Here is a tiny trained network, its code and every weight. The questions are about switching its units off for an input and a target symbol, where a switched-off unit gives its printed mean instead of its output.

import numpy as np


def w(rows, s, z=0):
    codes = np.array(rows[::2]) - 128.0
    scale = np.full(codes.shape[1], s)
    scale[-1] = z or s
    return codes * scale


def f(y):
    return np.maximum(y, 0)


def softmax(a):
    e = np.exp(a - a.max(-1, keepdims=True))
    return e / e.sum(-1, keepdims=True)


def log_softmax(a):
    a = a - a.max(-1, keepdims=True)
    return a - np.log(np.exp(a).sum(-1, keepdims=True))


def net(x, mask):
    ids = ['αβγηθλμξπστω'.index(c) for c in x.split()]
    T = len(ids)
    res = E[ids] + P[:T]
    u = 0
    for l in range(2):
        q, k, v = (res @ M[l].T for M in (Q, K, V))
        z = softmax(np.where(np.tri(T) > 0, q @ k.T / 2**0.5, -1e9)) @ v
        res = res + np.where(mask[u], z, O[l][:, -1]) @ O[l][:, :-1]
        u += 1
        y = f(res @ A[l][:, :-1].T + A[l][:, -1])
        res = res + np.where(mask[u : u + 16], y, B[l][:, -1]) @ B[l][:, :-1]
        u += 16
    return log_softmax(res[-1] @ U[:, :-1].T + U[:, -1])


Q, K, V, O, A, B = {}, {}, {}, {}, {}, {}
E = w([
[149,95,148,169,88,120,163,120,76,119],'α',
[125,95,167,120,77,144,135,98,143,211],'β',
[147,102,154,161,169,130,65,177,133,155],'γ',
[141,151,95,173,121,164,133,252,97,120],'η',
[150,181,149,175,94,132,136,39,116,100],'θ',
[130,167,126,228,151,170,136,152,100,150],'λ',
[139,140,124,213,123,97,113,129,73,142],'μ',
[181,69,176,170,127,139,89,200,136,115],'ξ',
[150,32,213,93,173,114,111,158,145,131],'π',
[148,92,78,170,70,179,81,148,100,81],'σ',
[130,151,91,117,73,172,190,178,79,86],'τ',
[106,147,148,134,146,55,122,112,121,122],'ω',
],0.018)
P = w([
[12,99,188,133,88,211,126,155,144,81],'0',
[128,96,1,151,158,163,150,109,187,122],'1',
[89,179,177,111,90,108,94,165,127,118],'2',
[144,121,20,157,170,173,152,108,170,125],'3',
[94,162,188,104,88,94,84,180,134,115],'4',
[162,154,40,156,172,185,157,105,155,139],'5',
[93,167,188,113,94,97,87,179,136,121],'6',
[175,182,43,160,169,187,161,99,146,156],'7',
],0.011)
Q[0] = w([
[238,76,33,155,254,122,239,84,202,155],'0.h1',
[103,134,75,130,178,110,201,136,181,166],'0.h1',
],0.026)
K[0] = w([
[254,153,116,95,166,121,144,120,80,171],'0.h1',
[146,189,82,101,148,128,159,153,134,181],'0.h1',
],0.039)
V[0] = w([
[123,50,112,229,129,38,13,77,52,165],'0.h1',
[202,70,124,111,10,124,164,112,125,109],'0.h1',
],0.011)
O[0] = w([
[178,215,186,146,110,156,117,112,128,204,169],'0.h1',
[140,133,142,137,189,128,139,119,2,85,253],'0.h1',
],0.0084,0.0036)
A[0] = w([
[123,157,50,40,177,241,120,119,124,175,4],'0.n1',
[194,127,110,95,148,40,88,204,136,147,143],'0.n2',
[130,183,143,41,89,81,132,150,73,161,40],'0.n3',
[138,187,13,94,179,180,84,111,132,120,27],'0.n4',
[144,183,107,155,160,102,133,88,173,131,115],'0.n5',
[218,104,57,128,93,98,93,2,120,121,71],'0.n6',
[171,152,125,81,231,69,192,103,180,148,2],'0.n7',
[34,125,188,74,82,104,175,82,104,133,121],'0.n8',
[157,194,74,197,149,39,237,138,160,109,131],'0.n9',
[85,170,192,48,123,129,53,102,60,80,118],'0.n10',
[127,108,122,115,199,204,232,40,138,144,54],'0.n11',
[114,130,63,25,142,145,147,86,100,165,55],'0.n12',
[175,91,58,102,128,195,72,90,149,134,93],'0.n13',
[166,54,108,164,154,161,146,117,162,208,81],'0.n14',
[27,104,125,51,111,161,129,50,87,204,45],'0.n15',
[154,115,103,101,188,79,138,54,151,163,56],'0.n16',
],0.0085,0.0028)
B[0] = w([
[115,110,118,110,155,124,181,126,148,73,162],'0.n1',
[129,144,87,159,64,143,169,78,111,113,242],'0.n2',
[137,90,182,134,160,203,110,83,135,126,155],'0.n3',
[142,126,161,89,165,59,110,87,135,65,178],'0.n4',
[108,109,118,99,142,121,102,173,151,173,166],'0.n5',
[86,97,143,91,166,115,137,110,10,142,205],'0.n6',
[144,7,108,170,173,161,80,89,195,95,134],'0.n7',
[214,84,128,167,64,101,60,179,201,101,190],'0.n8',
[181,74,47,87,37,139,95,150,87,117,197],'0.n9',
[133,137,135,210,144,124,181,189,111,163,239],'0.n10',
[103,114,115,104,73,131,220,68,119,193,200],'0.n11',
[122,178,121,89,65,134,184,166,132,133,140],'0.n12',
[158,205,174,127,169,139,165,104,134,142,224],'0.n13',
[143,183,114,145,188,155,181,154,151,149,254],'0.n14',
[121,141,123,173,202,29,208,137,52,102,161],'0.n15',
[92,112,161,150,150,156,50,115,143,107,144],'0.n16',
],0.012,0.0041)
Q[1] = w([
[200,123,44,154,173,156,92,180,218,135],'1.h1',
[84,110,225,211,18,116,81,255,136,102],'1.h1',
],0.03)
K[1] = w([
[192,168,104,159,178,162,155,165,201,123],'1.h1',
[3,113,186,202,97,146,139,148,156,97],'1.h1',
],0.035)
V[1] = w([
[193,84,171,121,134,7,144,149,143,155],'1.h1',
[126,82,172,34,180,149,122,233,107,155],'1.h1',
],0.016)
O[1] = w([
[213,180,227,7,116,5,135,171,109,128,2],'1.h1',
[188,86,31,19,154,207,126,201,125,253,101],'1.h1',
],0.0049,0.0015)
A[1] = w([
[1,120,76,31,126,91,144,66,149,132,55],'1.n1',
[108,241,47,90,217,90,115,70,129,143,149],'1.n2',
[37,173,181,73,91,58,123,143,178,75,2],'1.n3',
[121,110,108,191,127,164,99,152,148,167,155],'1.n4',
[79,168,225,119,66,148,31,88,165,154,111],'1.n5',
[118,120,212,73,216,177,107,47,214,150,84],'1.n6',
[76,217,168,74,115,83,83,97,246,162,47],'1.n7',
[86,174,63,154,116,94,122,75,205,93,126],'1.n8',
[91,94,61,84,106,155,103,75,240,192,124],'1.n9',
[108,175,95,125,158,95,50,185,90,200,201],'1.n10',
[157,132,126,13,168,103,92,121,134,162,26],'1.n11',
[123,134,122,74,151,94,67,214,131,79,91],'1.n12',
[99,62,36,114,200,58,13,132,158,99,117],'1.n13',
[144,155,124,188,248,122,91,173,114,121,79],'1.n14',
[75,186,60,131,128,132,117,107,249,156,68],'1.n15',
[96,147,125,84,97,119,92,216,213,217,87],'1.n16',
],0.0088,0.0063)
B[1] = w([
[161,228,165,77,75,137,96,131,192,140,154],'1.n1',
[38,69,171,139,152,170,82,141,165,127,186],'1.n2',
[152,140,96,84,199,182,55,99,138,97,168],'1.n3',
[203,160,148,77,188,86,137,101,171,150,255],'1.n4',
[15,93,115,92,136,187,185,112,134,143,160],'1.n5',
[183,128,203,74,162,93,159,152,78,70,147],'1.n6',
[192,206,68,76,60,155,182,207,94,108,143],'1.n7',
[132,38,125,113,143,146,135,140,127,153,164],'1.n8',
[124,182,123,125,107,8,71,111,106,146,168],'1.n9',
[150,67,182,110,155,140,142,163,143,135,195],'1.n10',
[97,165,83,220,133,95,136,84,107,112,150],'1.n11',
[152,89,147,124,119,89,204,81,164,147,176],'1.n12',
[121,182,106,139,180,154,141,215,71,143,155],'1.n13',
[126,145,86,154,53,139,121,109,138,88,223],'1.n14',
[108,57,164,182,49,75,152,101,141,113,161],'1.n15',
[59,155,92,132,99,209,81,89,62,113,196],'1.n16',
],0.014,0.0099)
U = w([
[174,64,44,159,112,159,205,56,27,150,7],'α',
[76,160,146,159,167,154,254,166,160,187,118],'β',
[159,126,192,212,25,148,146,240,110,84,109],'γ',
[138,62,33,158,173,143,216,209,145,85,95],'η',
[157,158,164,130,57,165,68,55,120,166,42],'θ',
[138,47,82,161,108,117,151,119,181,159,137],'λ',
[211,31,139,117,132,231,99,187,144,203,197],'μ',
[212,168,63,247,145,195,159,90,199,135,208],'ξ',
[187,97,118,110,173,101,193,103,127,105,2],'π',
[117,77,118,165,173,177,98,124,118,41,141],'σ',
[140,114,62,84,97,155,189,153,156,86,85],'τ',
[120,148,67,145,149,95,130,174,122,145,231],'ω',
],0.0042,0.0024)

Each question gives the input, a string of symbols that net reads in full, and the target symbol t.
The units are the heads (2 rows each of Q, K, V and O) and the neurons (one row each of A and B). Each row of codes is followed by its name. A weight is (code - 128) times the scale printed after its matrix; where a second scale follows, it is the last column's (O, A, B and U).
mask holds one flag per unit, layer by layer, with each layer's heads first. A switched-off unit (its flag False) gives its mean, the last column of its rows in O or B, instead of its output. The means were averaged over made-up inputs and are rounded, as every weight is.
A unit's drop is (log p(t) with every unit on - log p(t) with that unit switched off) / (log p(t) with every unit on - log p(t) with every unit switched off).
The circuit of an input: a set's keep is (log p(t) with only the set's units on - log p(t) with every unit switched off) / (log p(t) with every unit on - log p(t) with every unit switched off). Starting from the 12 units with the biggest drops (on a tie, the unit counted first), units are removed one at a time, each time the one whose removal leaves the highest keep (on an exact tie, the one counted first), for as long as the keep stays at least 0.8.
units of the circuit, in order: the units of the circuit, biggest drop first
k most important neurons: the k neurons with the biggest drops, biggest first
k most important neurons of layer l: the k neurons of layer l with the biggest drops, biggest first
input γ σ σ α μ, target θ: 2 most important neurons of layer 1 => [1.n9 1.n16]
input ξ η α, target μ: units of the circuit, in order => [1.h1 0.n2 1.n10]
input ξ ξ α ξ η, target μ: units of the circuit, in order => [1.h1 1.n10]
input τ π α ξ σ, target η: units of the circuit, in order => [0.h1 1.n13]
input η ξ α ξ λ, target ω: 2 most important neurons => [1.n9 1.n13]
input α σ γ, target γ: most important neuron of layer 1 => [1.n4]
input ξ η τ, target μ: units of the circuit, in order => [1.h1 0.n2 1.n10]
input ξ ω σ ξ π, target μ: units of the circuit, in order => [1.h1 1.n10]
input σ α β θ ξ α α π, target π: 3 most important neurons => [1.n6 0.n7 0.n6]
input α λ β, target γ: 2 most important neurons => [0.n15 0.n8]
input β ξ ξ α θ σ λ, target π: 3 most important neurons => [0.n15 0.n8 1.n12]
input μ σ ξ ξ μ ξ ξ, target β: units of the circuit, in order => [1.n5 0.h1 1.h1]
input π ξ α ξ α β τ, target α: units of the circuit, in order => [1.h1 1.n11 1.n16 0.n2]
input α σ α τ ξ, target γ: 3 most important neurons => [0.n8 0.n10 1.n4]
input α ξ ξ λ β, target γ: units of the circuit, in order => [0.n8 1.h1 1.n4]
input ω ξ ξ ξ σ η σ μ, target μ: 3 most important neurons of layer 0 => [0.n5 0.n9 0.n6]
input ξ ξ β, target μ: 3 most important neurons => [0.n8 0.n15 0.n2]
input α π ω σ ξ ξ ξ η, target η: 2 most important neurons => [0.n4 1.n13]
input ω α ξ α μ α π, target τ: 2 most important neurons => [1.n7 0.n8]
input η ξ ξ α ξ ξ ξ γ, target γ: 2 most important neurons of layer 1 => [1.n15 1.n7]
input β ξ θ λ ξ σ α, target π: 2 most important neurons of layer 1 => [1.n12 1.n3]
input α ξ η α η, target γ: 3 most important neurons => [0.n8 1.n4 0.n10]
input α η γ ξ γ σ, target σ: 3 most important neurons => [0.n4 1.n2 0.n13]
input η α ξ ξ α, target ω: 3 most important neurons => [1.n9 1.n13 0.n2]
input σ β σ α ξ θ β, target ξ: most important neuron of layer 1 => [1.n4]
input η σ ξ ξ ξ σ ξ, target ω: most important neuron => [1.n9]
input θ ξ ξ η, target η: 2 most important neurons of layer 0 => [0.n4 0.n9]
